Here is a tiny trained network, its code and every weight. The questions are about switching its units off for an input and a class, where a switched-off unit gives its printed mean instead of its output.

import numpy as np


def w(rows, s, z=0):
    codes = np.array(rows[::2]) - 128.0
    scale = np.full(codes.shape[1], s)
    scale[-1] = z or s
    return codes * scale


def f(y):
    return y / 2 * (1 + np.tanh(0.7978845608 * (y + 0.044715 * y**3)))


def log_softmax(a):
    a = a - a.max(-1, keepdims=True)
    return a - np.log(np.exp(a).sum(-1, keepdims=True))


def net(x, mask):
    res = np.array(x, float).reshape(1, 6) / 4 @ E
    y = f(res @ A[0][:, :-1].T + A[0][:, -1])
    res = res + np.where(mask, y, B[0][:, -1]) @ B[0][:, :-1]
    return log_softmax(res[-1] @ U[:, :-1].T + U[:, -1])


A, B = {}, {}
E = w([
[98,48,238,153,233,108],'x0',
[131,132,137,129,125,129],'x1',
[58,180,126,201,104,24],'x2',
[37,195,78,161,212,208],'x3',
[243,253,144,76,244,75],'x4',
[122,118,115,127,131,120],'x5',
],0.0069)
A[0] = w([
[184,57,109,35,157,254,95],'neuron 1',
[178,161,132,116,178,95,71],'neuron 2',
[118,140,202,100,170,118,40],'neuron 3',
[138,84,122,5,137,175,140],'neuron 4',
[116,93,54,153,80,164,137],'neuron 5',
[160,194,114,176,70,140,64],'neuron 6',
[176,172,143,24,168,139,131],'neuron 7',
[125,160,159,175,91,68,205],'neuron 8',
[216,171,83,146,170,110,34],'neuron 9',
[151,183,81,86,74,154,84],'neuron 10',
[174,99,137,72,124,167,186],'neuron 11',
[56,218,60,154,224,209,144],'neuron 12',
[216,107,148,84,89,40,137],'neuron 13',
[101,188,48,73,45,145,216],'neuron 14',
[115,90,143,204,82,179,52],'neuron 15',
[112,111,228,120,145,156,252],'neuron 16',
[160,200,112,83,237,86,127],'neuron 17',
[100,64,170,181,224,112,184],'neuron 18',
[72,102,116,119,116,221,206],'neuron 19',
[191,80,163,78,51,53,202],'neuron 20',
],0.0092,0.0039)
B[0] = w([
[77,238,93,156,98,35,219],'neuron 1',
[107,82,124,93,35,110,177],'neuron 2',
[184,80,138,64,113,98,151],'neuron 3',
[71,195,128,164,136,61,185],'neuron 4',
[173,83,179,115,85,59,188],'neuron 5',
[142,138,189,78,187,50,160],'neuron 6',
[125,116,134,148,59,73,211],'neuron 7',
[40,177,97,171,183,123,187],'neuron 8',
[130,3,112,57,42,97,180],'neuron 9',
[188,53,169,89,208,130,186],'neuron 10',
[94,165,135,165,156,106,184],'neuron 11',
[144,127,228,201,85,202,255],'neuron 12',
[96,134,200,192,94,179,219],'neuron 13',
[225,115,173,138,227,14,247],'neuron 14',
[85,79,191,19,77,43,162],'neuron 15',
[207,114,106,131,171,55,201],'neuron 16',
[83,80,145,167,4,100,247],'neuron 17',
[211,109,189,126,190,21,219],'neuron 18',
[109,83,198,185,86,98,202],'neuron 19',
[148,183,188,205,111,212,240],'neuron 20',
],0.0062,0.0082)
U = w([
[140,102,98,193,81,109,243],'0',
[125,121,135,142,86,114,253],'1',
[91,41,141,60,22,119,67],'2',
[68,193,95,180,109,70,69],'3',
[143,133,163,189,86,179,49],'4',
[214,81,128,89,151,101,74],'5',
[139,154,64,103,123,178,74],'6',
[97,157,44,2,200,207,3],'7',
],0.0095,0.0043)

Each question gives the input, the list of numbers given to net, and the class t.
The units are the neurons (one row each of A and B). Each row of codes is followed by its name. A weight is (code - 128) times the scale printed after its matrix; where a second scale follows, it is the last column's (A, B and U).
mask holds one flag per neuron, in row order. A switched-off neuron (its flag False) gives its mean, the last column of its row in B, instead of its output. The means were averaged over made-up inputs and are rounded, as every weight is.
A unit's drop is (log p(t) with every unit on - log p(t) with that unit switched off) / (log p(t) with every unit on - log p(t) with every unit switched off).
The circuit of an input: a set's keep is (log p(t) with only the set's units on - log p(t) with every unit switched off) / (log p(t) with every unit on - log p(t) with every unit switched off). Starting from the 12 units with the biggest drops (on a tie, the unit counted first), units are removed one at a time, each time the one whose removal leaves the highest keep (on an exact tie, the one counted first), for as long as the keep stays at least 0.8.
units of the circuit, in order: the units of the circuit, biggest drop first
unit that matters most: the unit with the biggest drop
k most important neurons: the k neurons with the biggest drops, biggest first
drop of u: that unit's drop, to one decimal
input [7,4,-8,4,2,-2], class 3: unit that matters most => neuron 1
input [0,-7,-8,-8,-1,7], class 3: 2 most important neurons => (neuron 1; neuron 4)
input [5,-1,2,-5,0,-2], class 4: 2 most important neurons => (neuron 20; neuron 14)
input [0,1,0,-6,2,5], class 4: units of the circuit, in order => (neuron 20; neuron 13)
input [7,4,-2,1,-5,2], class 5: 2 most important neurons => (neuron 18; neuron 16)
input [1,3,-1,-6,4,-5], class 4: units of the circuit, in order => (neuron 20; neuron 13)
input [8,6,0,6,-2,-7], class 5: units of the circuit, in order => (neuron 18; neuron 16)
input [-5,-2,-7,-7,2,-6], class 3: units of the circuit, in order => (neuron 1; neuron 4)
input [-4,1,-5,-3,1,2], class 3: 4 most important neurons => (neuron 1; neuron 4; neuron 12; neuron 11)
input [-4,6,8,-7,-7,2], class 3: 3 most important neurons => (neuron 8; neuron 12; neuron 9)
input [-4,-3,-6,-2,7,-6], class 2: units of the circuit, in order => (neuron 9; neuron 17)
input [3,3,-8,-4,7,6], class 3: units of the circuit, in order => (neuron 1; neuron 4)
input [7,-3,6,-5,-1,-1], class 5: 4 most important neurons => (neuron 18; neuron 17; neuron 16; neuron 1)
input [-8,3,4,4,1,-6], class 5: 2 most important neurons => (neuron 14; neuron 10)
input [3,4,-5,-2,5,2], class 2: units of the circuit, in order => (neuron 17; neuron 14)
input [-6,-6,-8,-8,1,-4], class 3: 4 most important neurons => (neuron 1; neuron 4; neuron 11; neuron 12)
input [8,-8,7,7,5,-3], class 0: 2 most important neurons => (neuron 17; neuron 12)
input [-2,-8,-4,-8,6,-3], class 0: unit that matters most => neuron 20
input [8,4,-4,2,-5,-5], class 5: 3 most important neurons => (neuron 18; neuron 16; neuron 17)
input [5,-3,-6,3,7,-3], class 2: units of the circuit, in order => (neuron 17; neuron 2)
input [-6,-2,2,-3,-2,5], class 5: most important neuron => (neuron 14)
input [-6,-3,-6,-4,5,2], class 3: 3 most important neurons => (neuron 1; neuron 4; neuron 11)
input [-6,1,7,6,8,1], class 2: 3 most important neurons => (neuron 9; neuron 17; neuron 2)
input [0,-6,6,8,-2,0], class 4: 2 most important neurons => (neuron 12; neuron 1)
input [3,-4,-4,3,8,6], class 2: drop of neuron 17 => 0.2
input [2,-3,4,7,5,5], class 4: drop of neuron 17 => -0.1
input [-3,-5,5,-6,-5,3], class 4: drop of neuron 2 => 0.1
input [-7,-7,0,-8,-1,1], class 4: drop of neuron 17 => 0.0
